Here is a tiny trained network, its code and every weight. The questions are about switching its units off for an input and a target symbol, where a switched-off unit gives its printed mean instead of its output.

import numpy as np


def w(rows, s, z=0):
    codes = np.array(rows[::2]) - 128.0
    scale = np.full(codes.shape[1], s)
    scale[-1] = z or s
    return codes * scale


def f(y):
    return y / 2 * (1 + np.tanh(0.7978845608 * (y + 0.044715 * y**3)))


def softmax(a):
    e = np.exp(a - a.max(-1, keepdims=True))
    return e / e.sum(-1, keepdims=True)


def log_softmax(a):
    a = a - a.max(-1, keepdims=True)
    return a - np.log(np.exp(a).sum(-1, keepdims=True))


def net(x, mask):
    ids = ['αγδζηθμπστφψω'.index(c) for c in x.split()]
    T = len(ids)
    res = E[ids] + P[:T]
    u = 0
    for l in range(2):
        q, k, v = (res @ M[l].T for M in (Q, K, V))
        z = softmax(np.where(np.tri(T) > 0, q @ k.T / 4**0.5, -1e9)) @ v
        res = res + np.where(mask[u], z, O[l][:, -1]) @ O[l][:, :-1]
        u += 1
        y = f(res @ A[l][:, :-1].T + A[l][:, -1])
        res = res + np.where(mask[u : u + 12], y, B[l][:, -1]) @ B[l][:, :-1]
        u += 12
    return log_softmax(res[-1] @ U[:, :-1].T + U[:, -1])


Q, K, V, O, A, B = {}, {}, {}, {}, {}, {}
E = w([
[134,80,134],'α',
[84,255,115],'γ',
[45,162,131],'δ',
[130,248,222],'ζ',
[3,34,52],'η',
[128,228,206],'θ',
[173,88,40],'μ',
[83,153,200],'π',
[121,230,174],'σ',
[28,105,100],'τ',
[39,185,103],'φ',
[116,76,119],'ψ',
[249,109,233],'ω',
],0.009)
P = w([
[81,86,138],'0',
[231,207,25],'1',
[211,191,2],'2',
[202,173,5],'3',
[171,163,36],'4',
[158,156,53],'5',
[166,153,43],'6',
[152,154,40],'7',
[142,146,54],'8',
],0.0027)
Q[0] = w([
[164,140,254],'0.h0',
[68,85,199],'0.h0',
[198,66,105],'0.h0',
[172,219,211],'0.h0',
],0.0071)
K[0] = w([
[255,235,101],'0.h0',
[164,23,9],'0.h0',
[154,32,222],'0.h0',
[243,236,92],'0.h0',
],0.0054)
V[0] = w([
[129,145,253],'0.h0',
[220,232,18],'0.h0',
[129,121,18],'0.h0',
[141,18,108],'0.h0',
],0.0049)
O[0] = w([
[176,189,100,14],'0.h0',
[136,63,217,251],'0.h0',
[2,83,205,232],'0.h0',
[88,53,62,83],'0.h0',
],0.0067,0.0019)
A[0] = w([
[243,43,224,146],'0.n0',
[140,49,41,153],'0.n1',
[16,118,78,253],'0.n2',
[159,154,179,69],'0.n3',
[172,104,41,67],'0.n4',
[89,52,53,183],'0.n5',
[48,164,93,219],'0.n6',
[133,95,117,35],'0.n7',
[184,133,20,52],'0.n8',
[149,2,129,164],'0.n9',
[77,107,72,158],'0.n10',
[125,25,113,70],'0.n11',
],0.0067,0.004)
B[0] = w([
[254,19,170,134],'0.n0',
[122,97,41,173],'0.n1',
[12,129,150,253],'0.n2',
[209,113,113,113],'0.n3',
[101,141,69,121],'0.n4',
[65,63,93,198],'0.n5',
[45,163,210,211],'0.n6',
[156,103,96,105],'0.n7',
[86,206,135,117],'0.n8',
[197,40,95,165],'0.n9',
[49,71,118,169],'0.n10',
[174,22,113,132],'0.n11',
],0.0065,0.0052)
Q[1] = w([
[157,167,122],'1.h0',
[118,246,173],'1.h0',
[118,195,191],'1.h0',
[151,91,81],'1.h0',
],0.011)
K[1] = w([
[192,75,174],'1.h0',
[234,40,1],'1.h0',
[227,74,50],'1.h0',
[53,199,109],'1.h0',
],0.006)
V[1] = w([
[219,57,14],'1.h0',
[215,93,7],'1.h0',
[91,188,3],'1.h0',
[151,103,27],'1.h0',
],0.006)
O[1] = w([
[83,79,243,12],'1.h0',
[68,112,228,2],'1.h0',
[116,254,186,177],'1.h0',
[68,144,181,110],'1.h0',
],0.0073,0.004)
A[1] = w([
[175,118,142,224],'1.n0',
[65,80,204,93],'1.n1',
[72,48,159,55],'1.n2',
[210,88,88,175],'1.n3',
[137,81,35,57],'1.n4',
[133,219,197,176],'1.n5',
[115,243,104,217],'1.n6',
[104,82,167,5],'1.n7',
[168,40,2,56],'1.n8',
[77,33,56,192],'1.n9',
[221,86,62,163],'1.n10',
[80,190,92,253],'1.n11',
],0.0066,0.0035)
B[1] = w([
[192,102,139,139],'1.n0',
[164,149,216,206],'1.n1',
[179,184,210,169],'1.n2',
[162,146,192,190],'1.n3',
[72,109,198,211],'1.n4',
[158,204,146,185],'1.n5',
[189,195,2,189],'1.n6',
[151,173,185,137],'1.n7',
[107,110,216,254],'1.n8',
[119,44,187,230],'1.n9',
[152,163,197,217],'1.n10',
[126,133,18,211],'1.n11',
],0.0062,0.01)
U = w([
[135,110,110,150],'α',
[254,74,163,68],'γ',
[184,160,117,79],'δ',
[191,134,130,72],'ζ',
[73,107,60,254],'η',
[109,165,148,184],'θ',
[151,43,198,192],'μ',
[80,155,62,97],'π',
[172,93,135,75],'σ',
[132,181,80,108],'τ',
[213,126,125,160],'φ',
[39,49,117,47],'ψ',
[113,209,216,88],'ω',
],0.0078,0.0043)

Each question gives the input, a string of symbols that net reads in full, and the target symbol t.
The units are the heads (4 rows each of Q, K, V and O) and the neurons (one row each of A and B). Each row of codes is followed by its name. A weight is (code - 128) times the scale printed after its matrix; where a second scale follows, it is the last column's (O, A, B and U).
mask holds one flag per unit, layer by layer, with each layer's heads first. A switched-off unit (its flag False) gives its mean, the last column of its rows in O or B, instead of its output. The means were averaged over made-up inputs and are rounded, as every weight is.
A unit's drop is (log p(t) with every unit on - log p(t) with that unit switched off) / (log p(t) with every unit on - log p(t) with every unit switched off).
The circuit of an input: a set's keep is (log p(t) with only the set's units on - log p(t) with every unit switched off) / (log p(t) with every unit on - log p(t) with every unit switched off). Starting from the 12 units with the biggest drops (on a tie, the unit counted first), units are removed one at a time, each time the one whose removal leaves the highest keep (on an exact tie, the one counted first), for as long as the keep stays at least 0.8.
circuit, biggest first: the units of the circuit, biggest drop first
unit that matters most: the unit with the biggest drop
top k neurons: the k neurons with the biggest drops, biggest first
top k neurons in layer l: the k neurons of layer l with the biggest drops, biggest first
drop when u is switched off: that unit's drop, to one decimal
input μ μ η η π ω σ, target μ: circuit, biggest first -> (1.h0; 0.n0; 0.n2)
input θ γ ψ ω γ, target μ: circuit, biggest first -> (1.h0; 0.n0; 0.n6)
input μ γ φ ψ μ μ τ ω θ, target μ: circuit, biggest first -> (1.h0; 0.n0; 0.n2; 1.n6)
input μ μ η, target ψ: top neuron -> (0.n2)
input μ μ γ μ ψ μ γ ζ μ, target μ: top 3 neurons in layer 1 -> (1.n8; 1.n4; 1.n9)
input ψ τ η μ ζ μ η μ γ, target ω: top 3 neurons in layer 0 -> (0.n1; 0.n6; 0.n9)
input θ α μ σ δ, target ω: top 4 neurons in layer 0 -> (0.n6; 0.n1; 0.n2; 0.n9)
input ζ μ μ θ τ ω γ ζ δ, target μ: top 2 neurons in layer 0 -> (0.n0; 0.n8)
input σ η ω η θ π η δ, target μ: top 3 neurons in layer 0 -> (0.n0; 0.n6; 0.n2)
input μ μ ψ φ, target ω: top 2 neurons in layer 1 -> (1.n1; 1.n2)
input μ ω γ, target μ: top 3 neurons -> (0.n0; 0.n2; 1.n6)
input μ η τ, target η: top 3 neurons in layer 0 -> (0.n2; 0.n0; 0.n6)
input ω μ τ ω ψ π, target μ: top 2 neurons in layer 0 -> (0.n0; 0.n8)
input θ μ ω τ γ φ, target μ: unit that matters most -> 1.h0
input φ μ π, target ω: top 2 neurons -> (0.n1; 0.n9)
input μ μ γ γ γ σ μ, target γ: drop when 0.h0 is switched off -> 0.5
input μ μ α, target μ: drop when 1.n6 is switched off -> 0.1
input φ γ γ, target τ: drop when 0.n0 is switched off -> 0.1
input μ ψ ψ, target μ: top 2 neurons in layer 0 -> (0.n9; 0.n11)
input η α μ, target η: unit that matters most -> 0.h0
